Here is a tiny trained network, its code and every weight. The questions are about switching its units off for an input and a target symbol, where a switched-off unit gives its printed mean instead of its output.

import numpy as np


def w(rows, s, z=0):
    codes = np.array(rows[::2]) - 128.0
    scale = np.full(codes.shape[1], s)
    scale[-1] = z or s
    return codes * scale


def f(y):
    return y / 2 * (1 + np.tanh(0.7978845608 * (y + 0.044715 * y**3)))


def softmax(a):
    e = np.exp(a - a.max(-1, keepdims=True))
    return e / e.sum(-1, keepdims=True)


def log_softmax(a):
    a = a - a.max(-1, keepdims=True)
    return a - np.log(np.exp(a).sum(-1, keepdims=True))


def net(x, mask):
    ids = ['Δβζημσψ'.index(c) for c in x.split()]
    T = len(ids)
    res = E[ids] + P[:T]
    r = res
    for j in range(3):
        rows = slice(2 * j, 2 * j + 2)
        q, k, v = (r @ M[0][rows].T for M in (Q, K, V))
        z = softmax(np.where(np.tri(T) > 0, q @ k.T / 2**0.5, -1e9)) @ v
        o = O[0][rows]
        res = res + np.where(mask[j], z, o[:, -1]) @ o[:, :-1]
    y = f(res @ A[0][:, :-1].T + A[0][:, -1])
    res = res + np.where(mask[3:19], y, B[0][:, -1]) @ B[0][:, :-1]
    return log_softmax(res[-1] @ U[:, :-1].T + U[:, -1])


Q, K, V, O, A, B = {}, {}, {}, {}, {}, {}
E = w([
[205,101,92,143,203,104],'Δ',
[149,190,112,123,68,194],'β',
[4,227,121,211,151,97],'ζ',
[170,102,125,128,158,244],'η',
[114,83,202,165,158,128],'μ',
[104,94,35,124,151,167],'σ',
[148,131,62,120,107,66],'ψ',
],0.02)
P = w([
[111,134,203,68,116,69],'0',
[118,106,94,240,108,167],'1',
[117,159,175,61,149,89],'2',
[92,130,145,109,119,108],'3',
[173,128,125,210,120,162],'4',
[120,177,151,57,176,102],'5',
[78,136,116,127,133,129],'6',
[207,144,149,203,123,158],'7',
[115,192,124,58,193,125],'8',
[70,141,96,141,144,146],'9',
[229,159,169,200,124,155],'10',
[106,212,83,59,214,144],'11',
[55,145,70,156,157,162],'12',
[247,165,191,196,119,150],'13',
],0.014)
Q[0] = w([
[91,251,155,92,202,84],'h0',
[121,91,111,237,190,95],'h0',
[135,161,133,64,188,89],'h1',
[144,157,130,46,97,153],'h1',
[144,170,70,171,58,38],'h2',
[144,165,41,28,198,110],'h2',
],0.011)
K[0] = w([
[71,160,102,206,116,28],'h0',
[96,24,126,135,208,60],'h0',
[133,207,144,166,193,105],'h1',
[108,246,130,144,144,143],'h1',
[145,182,73,166,67,4],'h2',
[176,206,30,84,188,122],'h2',
],0.011)
V[0] = w([
[13,209,127,122,143,82],'h0',
[103,210,132,153,186,152],'h0',
[132,123,142,189,253,50],'h1',
[213,146,85,85,158,127],'h1',
[41,56,81,81,57,162],'h2',
[180,179,251,243,46,91],'h2',
],0.0063)
O[0] = w([
[214,175,172,97,147,105,162],'h0',
[118,158,185,95,120,129,212],'h0',
[82,125,254,156,89,167,253],'h1',
[145,60,139,158,37,161,176],'h1',
[161,85,110,83,203,159,22],'h2',
[112,193,10,167,217,168,50],'h2',
],0.0079,0.0048)
A[0] = w([
[59,177,56,89,105,163,50],'n0',
[248,91,91,131,116,137,15],'n1',
[138,61,119,99,68,77,173],'n2',
[71,144,139,144,69,147,152],'n3',
[131,144,172,104,83,11,89],'n4',
[41,176,59,173,138,127,110],'n5',
[154,65,167,86,102,72,67],'n6',
[93,118,190,79,122,46,172],'n7',
[51,150,135,42,141,132,66],'n8',
[68,163,149,56,90,26,33],'n9',
[108,123,66,181,144,166,168],'n10',
[123,195,155,86,88,58,114],'n11',
[130,61,185,70,143,100,19],'n12',
[176,124,86,77,73,145,194],'n13',
[185,66,100,138,207,82,6],'n14',
[64,86,96,100,137,143,199],'n15',
],0.017,0.013)
B[0] = w([
[91,148,154,137,145,137,141],'n0',
[102,179,164,123,134,128,145],'n1',
[138,162,135,127,172,171,197],'n2',
[150,115,110,116,147,108,188],'n3',
[179,106,131,146,93,142,220],'n4',
[138,101,123,120,94,169,181],'n5',
[89,110,91,75,169,168,180],'n6',
[103,119,108,113,77,84,248],'n7',
[191,132,102,122,97,102,150],'n8',
[81,144,178,90,150,143,183],'n9',
[148,130,128,109,150,81,208],'n10',
[139,126,112,140,173,123,222],'n11',
[155,190,139,188,121,106,165],'n12',
[129,100,129,162,136,132,189],'n13',
[178,62,4,104,120,70,130],'n14',
[106,167,120,134,100,155,172],'n15',
],0.022,0.015)
U = w([
[155,58,28,116,102,111,101],'Δ',
[116,141,111,155,192,89,202],'β',
[142,176,192,123,145,106,191],'ζ',
[134,156,250,146,118,169,134],'η',
[66,132,140,140,118,91,193],'μ',
[104,176,120,115,132,124,2],'σ',
[85,117,157,84,172,125,111],'ψ',
],0.014,0.0044)

Each question gives the input, a string of symbols that net reads in full, and the target symbol t.
The units are the heads (2 rows each of Q, K, V and O) and the neurons (one row each of A and B). Each row of codes is followed by its name. A weight is (code - 128) times the scale printed after its matrix; where a second scale follows, it is the last column's (O, A, B and U).
mask holds one flag per unit, heads first, then neurons. A switched-off unit (its flag False) gives its mean, the last column of its rows in O or B, instead of its output. The means were averaged over made-up inputs and are rounded, as every weight is.
A unit's drop is (log p(t) with every unit on - log p(t) with that unit switched off) / (log p(t) with every unit on - log p(t) with every unit switched off).
The circuit of an input: a set's keep is (log p(t) with only the set's units on - log p(t) with every unit switched off) / (log p(t) with every unit on - log p(t) with every unit switched off). Starting from the 12 units with the biggest drops (on a tie, the unit counted first), units are removed one at a time, each time the one whose removal leaves the highest keep (on an exact tie, the one counted first), for as long as the keep stays at least 0.8.
units of the circuit, in order: the units of the circuit, biggest drop first
most important unit: the unit with the biggest drop
top k neurons: the k neurons with the biggest drops, biggest first
which heads matter: for each layer, one digit per head in row order, 1 if its drop is at least 0.15 and else 0, layers parted by /
input η μ ψ μ Δ Δ ζ Δ η μ Δ β μ ζ, target β: most important unit	n11
input ψ η ψ ψ σ ψ Δ ψ μ η β μ β η, target ζ: units of the circuit, in order	h0, n10, n1, h1
input ψ β Δ Δ ζ σ η ζ ζ, target ζ: top 2 neurons	n9, n8
input Δ η ψ ζ β, target Δ: which heads matter	100
input σ η ψ Δ η μ μ η ψ μ ζ, target Δ: top 2 neurons	n5, n9
input η Δ Δ β Δ ζ ψ ψ β μ, target μ: units of the circuit, in order	n4, n2, n11
input η Δ Δ η η ψ η ζ μ ψ η β σ, target σ: top 2 neurons	n15, n0
input σ μ ψ ψ μ, target β: which heads matter	001
input Δ ψ μ σ Δ μ Δ η Δ β, target β: top 4 neurons	n0, n7, n4, n3
input η Δ σ η β μ ζ ψ ψ Δ ψ ψ Δ, target ψ: top 3 neurons	n6, n4, n2
input η η β ζ μ Δ ψ β ζ ζ ψ, target β: units of the circuit, in order	h2, n7
input ζ σ Δ ζ Δ η Δ ψ μ Δ Δ ζ η ψ, target β: which heads matter	001
input σ η ψ σ ζ Δ, target ζ: units of the circuit, in order	n9, h2, h0, n11
input ψ Δ ψ η Δ ψ β μ, target Δ: top neuron	n5
input Δ μ ψ, target ψ: top 4 neurons	n9, n6, n2, n7
input β β Δ Δ μ Δ β, target Δ: top 4 neurons	n5, n9, n2, n1
input ζ ζ Δ η Δ σ Δ μ ζ β, target β: which heads matter	100
input β ζ ψ ψ μ, target Δ: top 3 neurons	n5, n9, n2
input Δ Δ σ μ Δ η η Δ η μ σ, target β: which heads matter	101
input ζ η σ Δ σ σ Δ σ σ Δ, target σ: top 4 neurons	n6, n12, n2, n7
input ψ σ β Δ η Δ σ β Δ σ η, target β: which heads matter	100
input ψ ψ η μ ψ Δ Δ η Δ Δ ψ ψ Δ, target ψ: top 2 neurons	n2, n4
input ψ Δ ψ ψ σ β ψ ψ β Δ ψ η η ψ, target η: top 2 neurons	n7, n1
input Δ μ ψ Δ Δ η σ σ, target β: which heads matter	001
input μ η σ η ζ Δ β ψ σ, target ζ: top 2 neurons	n9, n12
input Δ η β ζ ψ η ζ Δ σ μ μ η η, target η: top 2 neurons	n7, n6
input ψ ψ η ζ η β μ β ζ ψ β μ, target ζ: which heads matter	100
input η β β μ Δ Δ ζ ζ β Δ Δ β, target ζ: units of the circuit, in order	h0, n8
input ψ ψ ζ β η, target Δ: top 2 neurons	n9, n2
